Below are the code and all the weights of a small trained network. Each question names an input and a class and asks about switching units off, where a switched-off unit gives its printed mean instead of its output.

import numpy as np


def w(rows, s, z=0):
    codes = np.array(rows[::2]) - 128.0
    scale = np.full(codes.shape[1], s)
    scale[-1] = z or s
    return codes * scale


def f(y):
    return np.maximum(y, 0)


def log_softmax(a):
    a = a - a.max(-1, keepdims=True)
    return a - np.log(np.exp(a).sum(-1, keepdims=True))


def net(x, mask):
    res = np.array(x, float).reshape(1, 5) / 4 @ E
    y = f(res @ A[0][:, :-1].T + A[0][:, -1])
    res = res + np.where(mask, y, B[0][:, -1]) @ B[0][:, :-1]
    return log_softmax(res[-1] @ U[:, :-1].T + U[:, -1])


A, B = {}, {}
E = w([
[142,235,146,25,108,138],'x0',
[198,198,155,197,70,64],'x1',
[81,167,16,143,77,134],'x2',
[23,190,189,176,151,131],'x3',
[163,191,71,147,254,106],'x4',
],0.0089)
A[0] = w([
[96,183,155,94,124,133,94],'N1',
[70,104,113,99,156,164,80],'N2',
[175,167,99,152,241,147,48],'N3',
[188,168,162,181,83,84,37],'N4',
[114,102,138,92,164,193,21],'N5',
[109,73,112,181,112,116,42],'N6',
[151,99,197,120,165,129,61],'N7',
[154,106,188,117,173,137,29],'N8',
[109,54,118,189,128,94,36],'N9',
[104,92,171,116,51,139,53],'N10',
[136,190,138,38,106,131,42],'N11',
[145,176,130,77,105,134,49],'N12',
[150,122,219,110,162,136,178],'N13',
[219,71,93,84,88,115,55],'N14',
[69,87,140,72,167,201,62],'N15',
[249,67,73,79,125,116,71],'N16',
[142,100,96,195,176,125,76],'N17',
[26,162,206,185,171,122,72],'N18',
[64,80,109,81,175,199,3],'N19',
[133,87,101,83,151,151,88],'N20',
[108,93,179,110,33,169,107],'N21',
[167,106,207,114,165,110,58],'N22',
[153,110,100,104,127,142,60],'N23',
[116,77,154,139,49,158,68],'N24',
[93,162,55,133,107,138,112],'N25',
[85,138,46,154,85,134,79],'N26',
[146,187,130,60,113,141,15],'N27',
[83,165,61,144,92,172,54],'N28',
[124,78,118,219,125,125,42],'N29',
[173,164,162,195,80,52,49],'N30',
],0.011,0.0033)
B[0] = w([
[116,89,189,98,134,155,188],'N1',
[152,156,110,161,91,167,196],'N2',
[90,214,82,83,175,60,247],'N3',
[191,170,47,188,113,219,213],'N4',
[168,146,91,163,109,165,183],'N5',
[162,119,191,79,157,142,189],'N6',
[174,77,91,102,85,67,193],'N7',
[165,90,81,105,83,76,184],'N8',
[173,103,197,48,157,175,209],'N9',
[96,201,70,82,199,90,206],'N10',
[161,67,195,58,158,187,209],'N11',
[163,86,183,89,156,168,180],'N12',
[161,64,94,146,89,58,225],'N13',
[40,155,174,153,108,116,221],'N14',
[172,165,102,173,99,180,227],'N15',
[1,174,203,172,80,117,253],'N16',
[169,132,202,49,189,146,208],'N17',
[33,140,215,174,81,98,255],'N18',
[199,187,95,182,98,193,223],'N19',
[130,163,123,165,95,170,189],'N20',
[118,200,69,99,210,73,234],'N21',
[177,83,83,125,82,62,202],'N22',
[129,146,152,143,109,114,158],'N23',
[114,189,110,97,194,97,210],'N24',
[148,82,114,110,96,53,195],'N25',
[175,53,110,95,76,45,198],'N26',
[153,97,198,63,152,169,191],'N27',
[155,87,116,118,84,64,192],'N28',
[176,83,215,48,149,204,210],'N29',
[186,170,76,189,113,213,228],'N30',
],0.0082,0.0087)
U = w([
[154,87,193,63,178,185,113],'0',
[164,169,61,190,98,210,95],'1',
[100,196,70,94,247,68,105],'2',
[151,49,85,119,56,48,114],'3',
[31,149,198,169,76,124,145],'4',
[95,92,112,151,157,136,254],'5',
],0.013,0.0076)

Each question gives the input, the list of numbers given to net, and the class t.
The units are the neurons (one row each of A and B). Each row of codes is followed by its name. A weight is (code - 128) times the scale printed after its matrix; where a second scale follows, it is the last column's (A, B and U).
mask holds one flag per neuron, in row order. A switched-off neuron (its flag False) gives its mean, the last column of its row in B, instead of its output. The means were averaged over made-up inputs and are rounded, as every weight is.
A unit's drop is (log p(t) with every unit on - log p(t) with that unit switched off) / (log p(t) with every unit on - log p(t) with every unit switched off).
The circuit of an input: a set's keep is (log p(t) with only the set's units on - log p(t) with every unit switched off) / (log p(t) with every unit on - log p(t) with every unit switched off). Starting from the 12 units with the biggest drops (on a tie, the unit counted first), units are removed one at a time, each time the one whose removal leaves the highest keep (on an exact tie, the one counted first), for as long as the keep stays at least 0.8.
circuit, biggest first: the units of the circuit, biggest drop first
k most important neurons: the k neurons with the biggest drops, biggest first
drop of u: that unit's drop, to one decimal
input [-6,-6,2,-3,6], class 0: circuit, biggest first	N17
input [5,7,2,6,-2], class 1: 3 most important neurons	N4; N30; N16
input [3,5,-4,3,5], class 1: 4 most important neurons	N4; N30; N21; N10
input [-6,5,-6,5,1], class 0: 3 most important neurons	N29; N9; N17
input [-7,5,4,-6,-4], class 0: circuit, biggest first	N29; N9
input [5,-6,-4,1,-8], class 2: 2 most important neurons	N21; N10
input [2,2,-1,2,2], class 5: 2 most important neurons	N16; N21
input [-2,7,-8,-3,0], class 3: 3 most important neurons	N22; N13; N7
input [0,-1,-8,7,-4], class 3: circuit, biggest first	N13; N22
input [-1,-4,3,-5,0], class 4: circuit, biggest first	N16; N14
input [8,-8,1,8,-8], class 0: 2 most important neurons	N11; N1
input [-3,-2,-6,-7,3], class 4: 2 most important neurons	N16; N14
input [-7,7,-4,-2,4], class 0: 3 most important neurons	N17; N29; N9
input [-8,-2,-5,-6,-8], class 0: circuit, biggest first	N9
input [0,8,-2,5,-7], class 1: 3 most important neurons	N30; N4; N3
input [8,0,-4,-4,8], class 0: 2 most important neurons	N11; N27
input [8,7,6,-6,-2], class 0: drop of N12	0.2
input [2,-5,2,-3,-7], class 2: drop of N26	0.0
input [2,4,-3,-2,0], class 1: drop of N25	0.1
input [-6,2,-8,-5,0], class 3: circuit, biggest first	N22
input [-5,3,4,3,-7], class 2: circuit, biggest first	N21; N10
